Below is a small trained network, with its code and all its weights. Each question gives an input and a target symbol and asks what happens when units are switched off, that is, made to give their printed mean instead of their output.

import numpy as np


def w(rows, s, z=0):
    codes = np.array(rows[::2]) - 128.0
    scale = np.full(codes.shape[1], s)
    scale[-1] = z or s
    return codes * scale


def f(y):
    return np.maximum(y, 0)


def softmax(a):
    e = np.exp(a - a.max(-1, keepdims=True))
    return e / e.sum(-1, keepdims=True)


def log_softmax(a):
    a = a - a.max(-1, keepdims=True)
    return a - np.log(np.exp(a).sum(-1, keepdims=True))


def net(x, mask):
    ids = ['αβγδεζηθλμξστφψω'.index(c) for c in x.split()]
    T = len(ids)
    res = E[ids] + P[:T]
    q, k, v = (res @ M[0].T for M in (Q, K, V))
    z = softmax(np.where(np.tri(T) > 0, q @ k.T / 4**0.5, -1e9)) @ v
    res = res + np.where(mask[0], z, O[0][:, -1]) @ O[0][:, :-1]
    y = f(res @ A[0][:, :-1].T + A[0][:, -1])
    res = res + np.where(mask[1:9], y, B[0][:, -1]) @ B[0][:, :-1]
    return log_softmax(res[-1] @ U[:, :-1].T + U[:, -1])


Q, K, V, O, A, B = {}, {}, {}, {}, {}, {}
E = w([
[164,162,159,142,51],'α',
[233,106,127,99,214],'β',
[156,22,110,91,115],'γ',
[180,109,207,200,147],'δ',
[157,175,77,81,96],'ε',
[92,61,207,167,65],'ζ',
[150,134,86,238,123],'η',
[117,153,30,165,159],'θ',
[170,159,95,143,74],'λ',
[183,48,198,116,240],'μ',
[183,161,97,125,62],'ξ',
[62,171,94,54,152],'σ',
[64,108,236,98,198],'τ',
[176,160,105,118,59],'φ',
[55,58,152,25,181],'ψ',
[1,169,156,139,65],'ω',
],0.0085)
P = w([
[20,152,50,255,120],'0',
[55,148,69,218,118],'1',
[80,145,85,188,119],'2',
[107,145,101,161,118],'3',
[131,148,115,136,119],'4',
[152,147,130,110,117],'5',
[173,148,143,84,117],'6',
[196,148,159,57,119],'7',
[217,150,172,36,117],'8',
],0.0056)
Q[0] = w([
[41,148,45,23,245],'h1',
[106,4,201,138,190],'h1',
[99,113,55,42,32],'h1',
[243,168,20,152,213],'h1',
],0.026)
K[0] = w([
[30,129,30,20,241],'h1',
[124,133,245,159,244],'h1',
[122,215,115,20,60],'h1',
[245,98,6,128,203],'h1',
],0.024)
V[0] = w([
[36,80,5,208,103],'h1',
[159,1,152,54,144],'h1',
[140,174,103,119,250],'h1',
[146,26,145,243,204],'h1',
],0.0056)
O[0] = w([
[214,54,143,38,98,249],'h1',
[101,61,152,223,128,17],'h1',
[166,100,93,155,247,129],'h1',
[204,95,254,204,131,169],'h1',
],0.0061,0.0015)
A[0] = w([
[58,76,121,121,188,179],'n1',
[50,143,113,229,129,160],'n2',
[142,189,66,205,126,253],'n3',
[204,92,175,90,154,120],'n4',
[163,101,149,121,177,71],'n5',
[45,162,47,252,124,233],'n6',
[61,76,107,166,88,146],'n7',
[144,88,195,55,194,99],'n8',
],0.019,0.0027)
B[0] = w([
[91,142,71,108,188,193],'n1',
[139,137,248,134,142,163],'n2',
[226,93,102,153,156,241],'n3',
[120,165,117,45,105,255],'n4',
[93,119,144,104,177,201],'n5',
[86,253,120,200,58,181],'n6',
[105,64,128,122,75,175],'n7',
[132,98,134,216,77,223],'n8',
],0.033,0.0054)
U = w([
[204,136,94,253,77,198],'α',
[199,30,99,42,250,217],'β',
[119,82,68,7,90,228],'γ',
[167,199,241,83,144,100],'δ',
[110,120,124,135,125,48],'ε',
[132,41,202,171,96,79],'ζ',
[107,131,130,110,116,147],'η',
[109,124,130,122,118,95],'θ',
[116,132,142,138,127,20],'λ',
[70,130,187,85,215,232],'μ',
[120,128,138,143,123,4],'ξ',
[72,233,55,104,149,45],'σ',
[91,130,178,229,163,105],'τ',
[118,123,137,144,131,19],'φ',
[82,56,84,190,145,40],'ψ',
[80,204,156,158,47,54],'ω',
],0.0056,0.0032)

Each question gives the input, a string of symbols that net reads in full, and the target symbol t.
The units are the heads (4 rows each of Q, K, V and O) and the neurons (one row each of A and B). Each row of codes is followed by its name. A weight is (code - 128) times the scale printed after its matrix; where a second scale follows, it is the last column's (O, A, B and U).
mask holds one flag per unit, heads first, then neurons. A switched-off unit (its flag False) gives its mean, the last column of its rows in O or B, instead of its output. The means were averaged over made-up inputs and are rounded, as every weight is.
A unit's drop is (log p(t) with every unit on - log p(t) with that unit switched off) / (log p(t) with every unit on - log p(t) with every unit switched off).
The circuit of an input: a set's keep is (log p(t) with only the set's units on - log p(t) with every unit switched off) / (log p(t) with every unit on - log p(t) with every unit switched off). Starting from all 9 units, units are removed one at a time, each time the one whose removal leaves the highest keep (on an exact tie, the one counted first), for as long as the keep stays at least 0.8.
units of the circuit, in order: the units of the circuit, biggest drop first
k most important neurons: the k neurons with the biggest drops, biggest first
drop when u is switched off: that unit's drop, to one decimal
input θ θ ω ψ ζ, target ζ: units of the circuit, in order -> (n7 h1 n2)
input ω ψ η γ γ γ η, target β: units of the circuit, in order -> (h1 n6 n8)
input λ γ σ γ σ λ θ γ θ, target β: 2 most important neurons -> (n6 n8)
input η δ γ ε ξ φ ξ μ, target μ: units of the circuit, in order -> (n5 n3)
input τ ζ γ γ ζ, target γ: units of the circuit, in order -> (n8 n7)
input γ η λ σ ω θ η λ, target β: units of the circuit, in order -> (n6 h1 n3)
input η γ γ η ω ω γ η, target γ: units of the circuit, in order -> (h1 n4)
input ξ ζ β β, target β: units of the circuit, in order -> (n6 n5)
input α ε ε ζ τ, target τ: 3 most important neurons -> (n8 n2 n4)
input β φ ω η ψ ω α ω θ, target α: units of the circuit, in order -> (h1 n4 n3)
input ω θ η γ λ μ θ ζ η, target β: units of the circuit, in order -> (n6 n3)
input ε σ ζ β γ, target γ: 2 most important neurons -> (n4 n6)
input η α γ μ η τ θ ψ η, target γ: 2 most important neurons -> (n4 n2)
input γ γ σ θ δ φ μ γ ζ, target ζ: units of the circuit, in order -> (h1 n7 n2)
input λ μ ψ γ γ γ λ, target β: 2 most important neurons -> (n8 n6)
input γ θ η η δ ψ η ω α, target α: units of the circuit, in order -> (h1 n3 n4)
input θ γ θ ξ, target α: units of the circuit, in order -> (n3 n4)
input γ ψ σ φ θ α ζ ω, target ω: units of the circuit, in order -> (h1 n6 n3)
input β τ σ α ξ γ η, target α: units of the circuit, in order -> (n3 n6)
input γ β ω α ξ σ θ, target α: 3 most important neurons -> (n3 n4 n6)
input ζ η ω δ σ ψ γ η λ, target α: 3 most important neurons -> (n3 n4 n5)
input λ σ β ψ, target ψ: 4 most important neurons -> (n8 n1 n4 n7)
input ζ γ γ ε ω γ η ε, target β: drop when n6 is switched off -> 0.7
input ζ γ η γ ζ, target γ: drop when n4 is switched off -> 0.1
input δ δ γ ε, target α: drop when h1 is switched off -> 0.4
input ε σ η λ γ γ τ, target τ: drop when h1 is switched off -> 0.7
